B =
[[  9.1 -19.0   2.3  11.0 -22.4   4.2  -5.6  16.8 -15.5 -22.5  -2.1 -17.2
  -22.2  -5.5]
 [-19.1 -20.3  13.0  14.0  -1.3  12.1 -19.5 -15.2 -16.9  -4.0   3.8  -7.4
   -1.4  -4.0]
 [ -3.7   4.4   9.6  13.4 -13.7  -7.2  17.4   8.2 -19.4  16.7   9.7 -15.5
    9.9  15.5]
 [ -0.4   1.0  -6.4 -14.8 -17.5 -11.1   5.7   4.9   6.0 -22.7  12.6   0.1
   -5.0  -2.3]]
B[-4][-14] => 9.1
B[1][-1] => -4.0
B[:, 5] => [4.2, 12.1, -7.2, -11.1]
B[-4] => [9.1, -19.0, 2.3, 11.0, -22.4, 4.2, -5.6, 16.8, -15.5, -22.5, -2.1, -17.2, -22.2, -5.5]
B[-1][7] => 4.9
B[-2][-6] => -19.4
B[-1][-12] => -6.4
B[:, -10] => [-22.4, -1.3, -13.7, -17.5]
B[:, -6] => [-15.5, -16.9, -19.4, 6.0]
B[2][-9] => -7.2
B[:, -7] => [16.8, -15.2, 8.2, 4.9]
B[-1][-3] => 0.1
B[-2][-14] => -3.7
B[-2][3] => 13.4
B[-3][6] => -19.5
B[:, -4] => [-2.1, 3.8, 9.7, 12.6]
B[-4][2] => 2.3
B[2][1] => 4.4
B[2][-4] => 9.7
B[3] => [-0.4, 1.0, -6.4, -14.8, -17.5, -11.1, 5.7, 4.9, 6.0, -22.7, 12.6, 0.1, -5.0, -2.3]
B[0][10] => -2.1
B[1][4] => -1.3
B[3][13] => -2.3
B[-3] => [-19.1, -20.3, 13.0, 14.0, -1.3, 12.1, -19.5, -15.2, -16.9, -4.0, 3.8, -7.4, -1.4, -4.0]
B[:, -8] => [-5.6, -19.5, 17.4, 5.7]
B[-2] => [-3.7, 4.4, 9.6, 13.4, -13.7, -7.2, 17.4, 8.2, -19.4, 16.7, 9.7, -15.5, 9.9, 15.5]
B[-1][-13] => 1.0
B[3][-6] => 6.0
B[0][-2] => -22.2
B[0][-7] => 16.8

W = [[-9, -5, 3, 1, -12, 13, -6, -13, 6, 6, 4], [40, -8, 17, 23, 18, -5, 11, 5, 10, -7, -55], [-14, -4, 7, 12, -5, 3, -5, 5, -7, 13, 3], [4, 9, -9, -3, 4, 17, 1, -7, -35, -16, -16]]
Rows and columns are counted from 0.
row 0 col 0: -9
row 0 col 5: 13
row 0 col 1: -5
row 0 col 2: 3
row 3 col 10: -16
row 3 col 2: -9
row 1 col 3: 23
row 0 col 8: 6
row 2 col 5: 3
row 0 col 9: 6
row 0 col 3: 1
row 2 col 9: 13
row 1 col 5: -5
row 2 col 2: 7
row 1 col 7: 5
row 2 col 1: -4
row 2 col 8: -7
row 0 col 6: -6
row 3 col 4: 4

M = [ 66 -14 -57   8  13   0 -11  11 -17   0   1   4  -2 -12 -13  -3]
M[-16]: 66
M[12]: -2
M[3]: 8
M[14]: -13
M[-6]: 1
M[-10]: -11

data =
[[  1  12  -3  -4  46 -14  18  -6  20  27  22   6  -6   6   8 -60]
 [ 18 -11  24 -12 -11 -46 -13   4 -10  -9   8 -30 -11  23  41 -23]
 [ 13 -39  -4 -22   6  -5 -18  -8  10  -6   6  31 -10  12 -22 -18]
 [ 16 -46  14 -29  -3  -6 -30  33  -1  31 -11 -28  -8  14 -12 -21]
 [ 16   4  -7  -2  29 -11  10  -4  16  -2  10  17   3  21  28 -41]
 [  0  18 -15   6  16 -15  16  -9  12 -27  26   7  36  13  19 -21]
 [ -6  -6  14   2  -9  -8   7 -11 -15 -10   1  -7  -1  -1  -1   3]
 [ -3 -20  26 -15   7  -2  27  15  -1  61  12 -19   6  -1   9 -33]
 [  9  -3  16 -13  -8 -27 -12  19 -11 -25   3 -12  22  -8  17 -34]
 [ 10 -22  26 -25 -12 -28 -15   9  27  29  10  -4  14 -25   0 -22]
 [ -4   7   7  -1 -13 -12  25 -36  11 -13  -2  18  35  -3  32  -8]
 [ -7  -4   7 -13   7  -8  -8  22  -5  -6   0  -3  -3  -3  -2 -19]
 [ 10  -5  30 -28  14  -6  21   0 -41  55  14 -16  -1   6  26 -35]
 [ -7 -11  10   6 -20  11 -12 -22  19 -13  -7  -6  17 -30  16   4]
 [  7  -6  11  -9  16 -12 -22  -2 -13   1  -7  -4 -34 -16   9 -13]]
Indices start at 0.
row 0 col 0 => 1
row 11 col 5 => -8
row 7 col 2 => 26
row 13 col 2 => 10
row 2 col 9 => -6
row 6 col 11 => -7
row 5 col 8 => 12
row 9 col 11 => -4
row 12 col 12 => -1
row 6 col 3 => 2
row 6 col 2 => 14
row 10 col 12 => 35
row 0 col 9 => 27
row 9 col 6 => -15
row 12 col 9 => 55
row 4 col 2 => -7
row 13 col 12 => 17
row 4 col 14 => 28
row 10 col 11 => 18
row 12 col 0 => 10
row 0 col 7 => -6
row 13 col 13 => -30
row 5 col 0 => 0
row 0 col 1 => 12
row 1 col 0 => 18
row 1 col 13 => 23
row 13 col 5 => 11
row 12 col 13 => 6
row 10 col 3 => -1
row 11 col 15 => -19
row 4 col 6 => 10
row 7 col 15 => -33
row 10 col 15 => -8
row 9 col 8 => 27
row 9 col 1 => -22

x = [[68, 30, 67, 116, 116, 217, 184, 86, 61, 93], [81, 117, 115, 137, 145, 148, 48, 87, 135, 130], [116, 124, 84, 112, 95, 138, 97, 117, 101, 96], [81, 97, 108, 111, 121, 128, 108, 110, 116, 120], [144, 84, 77, 63, 119, 78, 103, 113, 116, 68], [86, 116, 139, 114, 97, 103, 87, 101, 106, 129], [82, 79, 109, 123, 101, 143, 136, 95, 125, 93], [151, 155, 46, 55, 151, 10, 72, 184, 84, 127], [118, 106, 90, 104, 117, 125, 112, 105, 119, 106], [123, 147, 101, 83, 65, 43, 87, 123, 105, 128], [162, 131, 125, 101, 4, 79, 153, 119, 185, 96], [105, 57, 73, 113, 131, 149, 143, 73, 109, 68], [92, 34, 114, 177, 86, 220, 187, 31, 167, 95]]
Rows and columns are counted from 0.
(0, 0)	68
(3, 5)	128
(6, 3)	123
(0, 5)	217
(5, 9)	129
(8, 5)	125
(12, 4)	86
(2, 7)	117
(2, 3)	112
(10, 0)	162
(9, 5)	43
(12, 1)	34
(5, 3)	114
(10, 6)	153
(4, 7)	113
(12, 5)	220
(11, 1)	57
(8, 4)	117
(2, 5)	138
(7, 7)	184
(10, 8)	185
(8, 0)	118
(9, 9)	128
(3, 3)	111
(9, 8)	105
(4, 9)	68
(11, 4)	131
(4, 1)	84
(8, 8)	119
(5, 4)	97
(3, 0)	81
(6, 9)	93
(7, 8)	84
(11, 9)	68
(1, 9)	130
(5, 5)	103

a =
[[-40   4 -23  17  24 -42  50  45 -28]
 [-28  -2  -9   5  13  -2 -22   4 -14]
 [-32 -52 -24  36 -47  -6  61   7  56]
 [ 15 -30   3 -39  -3 -14  22  27 -13]
 [-17 -37  13  14  29  -7  68  10  -3]
 [ -8  12  27  11  13 -37  57 -10 -31]]
a[0, 0] = -40
a[4, 4] = 29
a[4, 6] = 68
a[4, 2] = 13
a[3, 7] = 27
a[:, 0] = [-40, -28, -32, 15, -17, -8]
a[1, 0] = -28
a[2, 8] = 56
a[3, 5] = -14
a[3] = [15, -30, 3, -39, -3, -14, 22, 27, -13]
a[4, 8] = -3
a[:, 6] = [50, -22, 61, 22, 68, 57]
a[0] = [-40, 4, -23, 17, 24, -42, 50, 45, -28]
a[:, 4] = [24, 13, -47, -3, 29, 13]
a[1] = [-28, -2, -9, 5, 13, -2, -22, 4, -14]
a[1, 4] = 13
a[3, 2] = 3
a[0, 2] = -23
a[3, 3] = -39
a[0, 6] = 50
a[3, 0] = 15
a[4, 7] = 10

arr =
[[-64  -2   9  25]
 [-67 -21  33 -14]
 [-55 -26  27  18]
 [-49 -42   2  18]]
arr[0][0] -> -64
arr[:, 3] -> [25, -14, 18, 18]
arr[3][2] -> 2
arr[0][1] -> -2
arr[:, 1] -> [-2, -21, -26, -42]
arr[2][3] -> 18
arr[1] -> [-67, -21, 33, -14]
arr[2][2] -> 27

X = [ 14 -46 -47 -31  29  39   2  51 -26   2]
X[0] = 14
X[9] = 2
X[8] = -26
X[2] = -47
